Where the symbols take the points:
j878: d>j640, i>j614, v>j614
j526: d>j321, i>j959, v>j349
j511: d>j686, i>j62, v>j62
j423: d>j511, i>j298, v>j448
j979: d>j107, i>j448, v>j448
j128: d>j828, i>j493, v>j367
j413: d>j121, i>j140, v>j140
j823: d>j979, i>j686, v>j686
j44: d>j959, i>j828, v>j828
j493: d>j434, i>j667, v>j667
j588: d>j466, i>j508, v>j508
j324: d>j667, i>j227, v>j227
j121: d>j510, i>j298, v>j228
j270: d>j135, i>j362, v>j379
j731: d>j464, i>j856, v>j856
j448: d>j823, i>j511, v>j511
j314: d>j298, i>j588, v>j228
j539: d>j614, i>j140, v>j270
j298: d>j62, i>j466, v>j466
j828: d>j902, i>j434, v>j434
j597: d>j130, i>j140, v>j582
j686: d>j686, i>j403, v>j423
j130: d>j279, i>j526, v>j526
j400: d>j511, i>j362, v>j400
j228: d>j413, i>j107, v>j270
j114: d>j731, i>j713, v>j713
j62: d>j423, i>j314, v>j121
j417: d>j128, i>j651, v>j651
j582: d>j508, i>j403, v>j101
j708: d>j493, i>j324, v>j114
j810: d>j227, i>j44, v>j434
j696: d>j276, i>j878, v>j878
j349: d>j526, i>j130, v>j130
j135: d>j539, i>j400, v>j400
j107: d>j140, i>j823, v>j823
j590: d>j311, i>j62, v>j958
j902: d>j708, i>j128, v>j128
j311: d>j403, i>j684, v>j684
j43: d>j810, i>j464, v>j464
j667: d>j708, i>j207, v>j207
j276: d>j227, i>j640, v>j362
j279: d>j349, i>j321, v>j321
j101: d>j582, i>j311, v>j852
j684: d>j590, i>j349, v>j464
j207: d>j324, i>j413, v>j276
j466: d>j314, i>j597, v>j321
j434: d>j128, i>j708, v>j324
j464: d>j852, i>j852, v>j114
j959: d>j417, i>j311, v>j43
j362: d>j614, i>j121, v>j314
j227: d>j207, i>j696, v>j493
j856: d>j114, i>j208, v>j208
j379: d>j400, i>j510, v>j423
j852: d>j43, i>j731, v>j731
j614: d>j493, i>j135, v>j135
j508: d>j597, i>j101, v>j101
j208: d>j713, i>j810, v>j810
j403: d>j62, i>j590, v>j590
j321: d>j130, i>j417, v>j417
j367: d>j810, i>j640, v>j417
j713: d>j856, i>j434, v>j279
j958: d>j684, i>j279, v>j279
j651: d>j590, i>j597, v>j852
j254: d>j208, i>j367, v>j367
j510: d>j362, i>j413, v>j413
j640: d>j696, i>j493, v>j606
j140: d>j228, i>j979, v>j597
j606: d>j878, i>j539, v>j539

In the rows, 146 means zero.

The rows follow the links: the fewer symbols apart two points are, the more alike their rows tend to be.

Known rows, each with its point:
[76,147,185,169,192,120,143,115,146,84,169,146,155,193,76,77,177,133,145,147,175,158,172,94,144,188,190,149,68,220,140,187,143,144,197,194,144,140,104,149,107,170,107,163,129,147,74,196,141,145,212,140,208,114,153]: j403
[237,151,131,130,66,161,178,169,155,153,152,110,146,102,162,166,101,146,154,152,132,209,120,97,146,157,141,147,279,117,126,131,150,151,133,112,121,148,140,151,147,83,205,182,166,149,155,134,128,148,141,150,34,135,179]: j208
[114,137,150,158,235,140,226,173,142,213,163,71,151,95,224,119,165,137,141,154,145,82,113,223,147,192,98,139,90,141,104,162,145,147,159,105,101,143,101,141,187,192,118,117,161,151,164,143,111,155,86,150,200,117,112]: j614
[253,147,133,140,83,152,138,147,145,165,159,152,150,140,161,165,95,143,145,151,136,196,140,106,141,191,134,149,295,128,153,142,150,147,137,139,155,144,112,140,163,99,216,203,144,146,132,140,153,142,133,151,20,116,178]: j810
[96,146,136,153,212,143,217,178,151,198,163,76,143,97,202,141,172,138,149,139,141,88,118,213,147,188,117,150,60,116,95,160,140,141,161,102,97,147,107,145,180,177,99,94,168,145,193,140,99,140,103,139,216,122,114]: j539
[26,151,170,124,116,179,184,173,139,169,166,117,148,104,184,173,200,138,142,144,173,138,127,131,152,185,131,138,15,206,127,123,146,144,117,117,131,146,111,142,166,169,80,122,160,144,122,116,128,143,133,151,274,122,141]: j379
[105,149,112,140,173,157,166,100,156,97,129,103,150,224,86,174,168,148,162,140,112,103,186,228,152,116,186,148,85,67,113,137,138,140,133,220,121,154,170,156,112,152,121,69,115,154,241,161,120,142,201,148,194,170,121]: j597
[12,151,154,156,104,137,110,159,145,136,155,189,136,127,135,126,209,146,144,147,155,202,142,73,147,175,151,150,12,178,166,165,146,153,162,134,172,142,125,148,148,122,83,105,153,149,139,161,180,153,154,148,261,124,174]: j511
[234,146,156,144,69,147,205,166,144,140,132,95,148,104,140,158,95,157,138,141,154,216,122,77,150,109,149,139,263,158,111,140,147,149,136,111,114,152,185,147,146,96,201,203,158,147,113,144,118,147,150,147,41,172,182]: j114
[42,151,166,137,155,158,200,178,138,174,178,93,155,96,184,149,193,131,156,148,170,126,122,138,153,210,128,146,34,197,112,139,149,145,132,94,112,147,81,149,162,181,88,132,164,143,116,130,120,151,121,140,252,104,133]: j400
[75,142,138,101,130,171,161,106,141,98,144,122,158,227,104,206,188,147,145,163,135,104,194,200,131,150,188,149,52,125,129,109,161,157,103,226,129,134,150,143,126,167,95,91,112,145,191,131,141,152,191,142,236,148,127]: j466
[185,140,137,181,262,113,182,148,148,231,132,113,143,138,236,93,139,155,152,142,138,83,147,230,156,115,89,145,155,118,116,182,152,150,196,145,125,148,176,137,199,187,153,136,158,140,180,166,130,154,66,143,133,170,118]: j696
[250,146,111,141,126,156,119,151,153,164,177,173,143,142,176,164,101,123,147,140,123,159,140,164,151,241,130,147,263,78,175,144,142,150,143,145,167,153,60,143,159,107,203,150,147,149,195,139,162,142,136,150,42,73,143]: j367
[210,151,151,154,82,148,230,165,153,130,131,58,145,102,125,154,107,154,150,138,146,217,116,74,152,106,163,144,250,156,96,142,143,149,143,107,90,152,178,149,134,105,191,194,166,145,117,147,97,149,163,153,57,175,176]: j731

Each walk starts at a row. The symbols on each line, taken left to right, move it on to the next point.
Each answer is a row, close to the row of the point it stands for.
---
[15,145,138,157,103,138,80,156,148,139,143,217,146,133,136,135,195,138,149,139,141,210,134,82,144,144,154,142,30,132,184,158,148,144,159,128,184,148,135,155,146,97,101,86,157,149,192,156,182,153,153,145,248,146,176]
v i d v i v v v -> [22,146,138,121,96,164,157,143,152,157,122,137,141,150,165,183,202,151,146,140,135,158,151,148,152,103,137,149,7,126,144,121,154,143,118,142,132,145,190,146,156,130,74,74,148,146,195,121,140,137,137,150,264,186,147]
i v d v v v -> [13,156,179,152,118,153,125,134,145,114,161,162,141,165,117,138,204,140,145,134,171,167,153,82,150,168,160,141,6,209,150,147,145,137,143,165,161,147,128,150,132,151,89,129,144,152,108,151,147,145,173,142,268,131,166]
---
[11,142,159,154,103,151,113,149,146,137,157,189,146,137,131,135,199,142,144,151,159,190,140,84,152,172,153,146,19,175,170,142,150,144,151,140,170,145,132,145,145,124,86,113,151,148,142,154,173,147,160,145,263,129,172]
d i v v v -> [52,149,154,128,151,153,211,171,138,184,157,87,159,92,191,164,192,138,147,148,154,106,121,168,140,180,119,148,27,164,102,135,140,148,124,104,102,142,116,147,171,179,88,100,170,146,149,120,108,145,115,146,254,117,130]
i d d i i v v v -> [41,145,153,117,109,183,180,111,148,129,148,100,150,204,129,196,198,142,147,148,153,135,182,154,147,150,151,147,11,152,120,116,149,146,110,197,119,147,150,146,135,160,85,97,126,147,167,118,127,146,158,150,269,150,142]
---
[227,152,145,130,58,151,213,166,144,134,135,86,155,102,138,165,107,150,144,150,142,213,119,78,146,110,154,151,256,138,114,135,138,147,138,107,103,139,168,145,139,94,198,182,167,140,130,142,100,139,155,141,50,165,177]
i i d i v v i -> [80,149,154,144,198,151,227,178,139,187,173,76,138,87,196,148,184,130,144,149,153,107,110,187,152,211,129,150,54,167,103,147,146,146,142,91,94,152,86,148,176,196,96,119,166,147,137,137,106,150,111,149,234,97,121]
i i v v i d -> [35,149,119,131,127,157,145,147,144,143,120,148,144,146,147,178,188,159,144,142,123,151,153,175,152,92,144,148,22,85,144,135,144,149,134,148,142,150,197,144,146,114,90,59,145,155,238,133,153,149,138,147,257,180,147]
---
[31,145,151,171,121,128,96,154,148,127,148,203,145,135,118,113,202,144,148,150,151,205,141,71,148,155,152,145,34,157,187,167,144,148,171,140,190,146,142,151,136,95,93,99,159,149,164,174,181,148,161,151,248,146,177]
d v v v i v v i -> [33,143,122,149,108,136,92,159,145,148,128,201,147,136,145,156,186,149,147,148,120,196,147,121,141,106,149,145,35,100,180,148,153,145,149,135,186,141,175,142,143,89,94,66,152,150,228,154,179,142,146,152,239,170,163]
v d v d d i d -> [30,145,128,162,106,125,88,155,143,139,133,216,144,132,140,131,193,154,149,147,132,205,134,97,152,129,150,146,43,110,188,161,145,142,162,127,192,145,163,140,142,85,103,78,159,152,213,168,184,148,153,140,250,162,176]
---
[135,152,119,167,242,130,213,167,146,207,156,82,143,91,206,116,163,141,143,156,127,79,127,241,147,172,104,144,108,101,103,173,153,144,179,109,95,148,110,149,179,178,126,97,159,145,208,151,111,144,89,140,180,126,114]
i d d i i v v -> [46,145,166,125,148,172,202,159,149,187,151,87,148,125,198,176,187,145,147,146,170,102,138,170,135,152,124,151,22,183,104,124,154,151,123,121,102,146,146,145,176,192,78,114,151,142,129,111,106,147,100,145,259,146,121]
d i i i i d d i -> [23,148,170,111,90,174,167,135,144,153,135,125,155,154,163,192,196,156,152,153,163,146,156,127,140,112,136,139,9,178,139,109,151,149,104,159,130,142,177,141,151,166,72,111,142,142,145,112,134,143,135,149,267,170,147]
---
[123,145,128,144,167,144,211,85,144,106,150,53,155,255,99,150,162,148,133,145,130,134,209,183,147,155,179,142,112,99,95,151,146,143,143,251,83,146,141,142,123,144,129,103,102,144,211,163,91,140,195,144,173,139,136]
d d i v d d v -> [253,150,136,130,174,160,87,148,145,111,167,207,150,149,104,162,104,131,145,145,124,104,140,208,139,212,171,148,242,111,187,145,147,139,140,138,183,145,76,145,126,172,201,172,146,142,159,149,174,148,190,136,52,90,126]
i d i v v d -> [46,146,146,112,100,165,157,135,142,168,115,134,151,159,180,196,192,162,146,151,146,140,150,149,144,70,128,144,30,149,143,106,142,146,106,160,144,143,223,143,158,143,97,100,140,141,172,109,140,141,120,148,252,203,145]
---
[138,151,138,167,177,135,232,93,147,94,155,33,143,247,79,122,149,147,144,145,138,142,208,163,140,161,185,145,137,125,81,166,147,145,165,243,71,146,130,145,116,145,146,132,111,142,171,177,87,147,200,152,149,132,143]
v i i i d -> [251,148,141,136,77,160,182,173,150,141,137,120,142,105,142,169,94,147,146,146,140,197,123,94,145,119,153,144,284,135,134,129,151,141,133,106,127,152,174,141,140,105,207,201,165,149,118,137,129,145,150,148,32,163,175]
v d v i i -> [267,149,152,149,186,148,109,164,151,103,167,192,146,132,81,138,98,133,149,147,151,116,133,171,155,214,185,145,263,160,174,153,151,141,149,134,168,149,89,155,123,166,206,205,152,155,113,165,163,144,205,149,35,110,132]
---
[184,143,163,145,166,132,108,113,143,208,108,179,152,202,224,133,137,172,141,152,164,131,176,139,143,28,99,144,182,181,172,151,147,150,159,199,176,139,262,135,183,167,165,186,129,151,102,139,173,149,74,140,108,229,140]
v v d d i i d i -> [216,140,152,168,182,131,106,123,143,222,118,176,139,191,226,123,116,164,146,148,151,124,169,155,151,49,97,141,226,163,167,164,153,143,161,191,171,146,233,144,193,165,187,200,133,145,112,137,168,146,69,147,77,201,137]
i v d i -> [235,147,162,154,179,136,96,119,149,225,136,204,142,195,233,125,105,145,146,148,156,138,173,142,148,114,96,144,246,170,180,158,153,150,161,190,185,143,179,147,195,159,194,203,134,145,100,143,181,153,68,151,66,170,144]
